Here is a tiny trained network, its code and every weight. The questions are about switching its units off for an input and a class, where a switched-off unit gives its printed mean instead of its output.

import numpy as np


def w(rows, s, z=0):
    codes = np.array(rows[::2]) - 128.0
    scale = np.full(codes.shape[1], s)
    scale[-1] = z or s
    return codes * scale


def norm(h):
    return h / np.sqrt((h * h).mean(-1, keepdims=True) + 1e-5)


def f(y):
    return y / 2 * (1 + np.tanh(0.7978845608 * (y + 0.044715 * y**3)))


def log_softmax(a):
    a = a - a.max(-1, keepdims=True)
    return a - np.log(np.exp(a).sum(-1, keepdims=True))


def net(x, mask):
    res = np.array(x, float).reshape(1, 6) / 4 @ E
    u = 0
    for l in range(4):
        y = f(norm(res) @ A[l][:, :-1].T + A[l][:, -1])
        res = res + np.where(mask[u : u + 6], y, B[l][:, -1]) @ B[l][:, :-1]
        u += 6
    return log_softmax(norm(res)[-1] @ U[:, :-1].T + U[:, -1])


A, B = {}, {}
E = w([
[85,142,122,188,123,43],'x0',
[194,186,234,182,190,116],'x1',
[136,150,141,46,255,120],'x2',
[172,154,140,137,102,155],'x3',
[54,121,191,111,197,145],'x4',
[161,84,95,222,130,141],'x5',
],0.0094)
A[0] = w([
[182,102,160,48,149,230,136],'L0N0',
[91,192,50,1,201,151,219],'L0N1',
[44,178,139,100,112,251,4],'L0N2',
[107,139,95,228,111,47,69],'L0N3',
[112,136,175,85,188,99,4],'L0N4',
[96,62,130,63,72,205,95],'L0N5',
],0.0076,0.0021)
B[0] = w([
[46,162,115,169,109,75,195],'L0N0',
[151,120,131,130,175,113,253],'L0N1',
[127,76,250,166,126,86,148],'L0N2',
[67,133,135,191,124,111,188],'L0N3',
[107,143,96,124,111,201,168],'L0N4',
[127,44,122,86,77,152,172],'L0N5',
],0.011,0.0059)
A[1] = w([
[218,117,102,84,181,208,24],'L1N0',
[134,18,50,42,153,101,53],'L1N1',
[155,197,141,69,117,204,68],'L1N2',
[2,127,109,100,113,243,50],'L1N3',
[113,130,102,70,82,87,4],'L1N4',
[165,148,64,99,132,96,96],'L1N5',
],0.0066,0.0031)
B[1] = w([
[48,130,95,203,137,57,123],'L1N0',
[132,56,66,91,122,33,251],'L1N1',
[80,212,157,63,111,83,123],'L1N2',
[115,133,158,107,150,79,175],'L1N3',
[140,65,254,119,208,184,107],'L1N4',
[71,99,171,251,62,96,137],'L1N5',
],0.0062,0.002)
A[2] = w([
[144,48,97,137,74,194,111],'L2N0',
[225,196,149,107,43,131,40],'L2N1',
[166,88,33,159,29,206,1],'L2N2',
[177,50,207,186,156,166,85],'L2N3',
[176,73,104,162,41,152,3],'L2N4',
[125,167,157,54,255,164,30],'L2N5',
],0.0094,0.0067)
B[2] = w([
[110,167,93,172,123,153,194],'L2N0',
[205,184,113,99,88,91,153],'L2N1',
[102,189,96,167,84,248,198],'L2N2',
[150,115,150,145,141,195,154],'L2N3',
[80,173,87,116,91,164,166],'L2N4',
[83,246,113,96,155,128,253],'L2N5',
],0.013,0.0045)
A[3] = w([
[129,106,202,57,94,176,80],'L3N0',
[154,56,10,47,159,124,155],'L3N1',
[59,50,191,13,139,181,166],'L3N2',
[85,39,66,2,129,129,3],'L3N3',
[221,205,142,146,120,63,106],'L3N4',
[162,98,112,164,62,175,136],'L3N5',
],0.0099,0.008)
B[3] = w([
[58,80,164,172,27,121,129],'L3N0',
[220,121,68,125,160,87,220],'L3N1',
[141,84,174,71,103,147,253],'L3N2',
[19,29,16,12,142,210,185],'L3N3',
[147,87,147,80,66,126,202],'L3N4',
[104,173,117,55,202,149,214],'L3N5',
],0.011,0.0048)
U = w([
[106,41,37,12,155,148,155],'0',
[69,117,118,252,114,19,223],'1',
[95,243,170,64,235,106,143],'2',
[220,114,36,151,187,39,2],'3',
[101,57,232,102,82,184,112],'4',
[211,121,173,233,207,208,59],'5',
[123,174,21,186,63,246,172],'6',
[247,183,170,102,49,91,105],'7',
],0.018,0.004)

Each question gives the input, the list of numbers given to net, and the class t.
The units are the neurons (one row each of A and B). Each row of codes is followed by its name. A weight is (code - 128) times the scale printed after its matrix; where a second scale follows, it is the last column's (A, B and U).
mask holds one flag per neuron, layer by layer. A switched-off neuron (its flag False) gives its mean, the last column of its row in B, instead of its output. The means were averaged over made-up inputs and are rounded, as every weight is.
A unit's drop is (log p(t) with every unit on - log p(t) with that unit switched off) / (log p(t) with every unit on - log p(t) with every unit switched off).
The circuit of an input: a set's keep is (log p(t) with only the set's units on - log p(t) with every unit switched off) / (log p(t) with every unit on - log p(t) with every unit switched off). Starting from the 12 units with the biggest drops (on a tie, the unit counted first), units are removed one at a time, each time the one whose removal leaves the highest keep (on an exact tie, the one counted first), for as long as the keep stays at least 0.8.
circuit, biggest first: the units of the circuit, biggest drop first
most important unit: the unit with the biggest drop
k most important neurons: the k neurons with the biggest drops, biggest first
top k neurons in layer l: the k neurons of layer l with the biggest drops, biggest first
input [8,8,7,-7,-8,4], class 1: top 2 neurons in layer 0 => L0N3; L0N1
input [-7,-1,-2,-7,7,-1], class 4: most important unit => L0N2
input [2,-1,7,8,-6,-3], class 3: 2 most important neurons => L0N1; L0N2
input [6,3,-3,7,8,2], class 5: 3 most important neurons => L0N0; L2N3; L2N5
input [-3,-2,1,4,7,8], class 4: circuit, biggest first => L3N1; L0N2
input [6,-3,-8,1,8,-6], class 4: circuit, biggest first => L3N2; L0N0; L2N5
input [-5,-1,3,2,2,6], class 3: 2 most important neurons => L3N1; L0N3
input [5,8,6,6,-2,2], class 7: circuit, biggest first => L3N4; L3N5
input [-1,4,1,5,1,0], class 7: 2 most important neurons => L0N1; L3N4
input [-3,2,-7,2,3,-2], class 4: top 2 neurons in layer 3 => L3N0; L3N1
input [-3,7,0,-8,-3,1], class 5: 2 most important neurons => L2N3; L3N5
input [-1,3,-6,8,-1,-2], class 7: 2 most important neurons => L2N1; L0N5
input [3,7,0,-3,-4,0], class 7: 2 most important neurons => L3N4; L0N0
input [7,-5,1,8,3,6], class 1: most important unit => L0N3
input [8,-4,3,-3,-1,-2], class 1: 2 most important neurons => L0N5; L0N3
input [5,3,-8,-2,8,-8], class 4: top 2 neurons in layer 3 => L3N2; L3N1
input [-6,-7,-5,3,6,-7], class 4: 3 most important neurons => L0N2; L3N0; L3N2
input [-3,2,-5,2,-5,-7], class 7: 2 most important neurons => L2N1; L1N2
input [-1,2,0,4,1,8], class 5: top 2 neurons in layer 2 => L2N5; L2N3
input [1,-7,6,0,-6,4], class 3: most important unit => L3N1
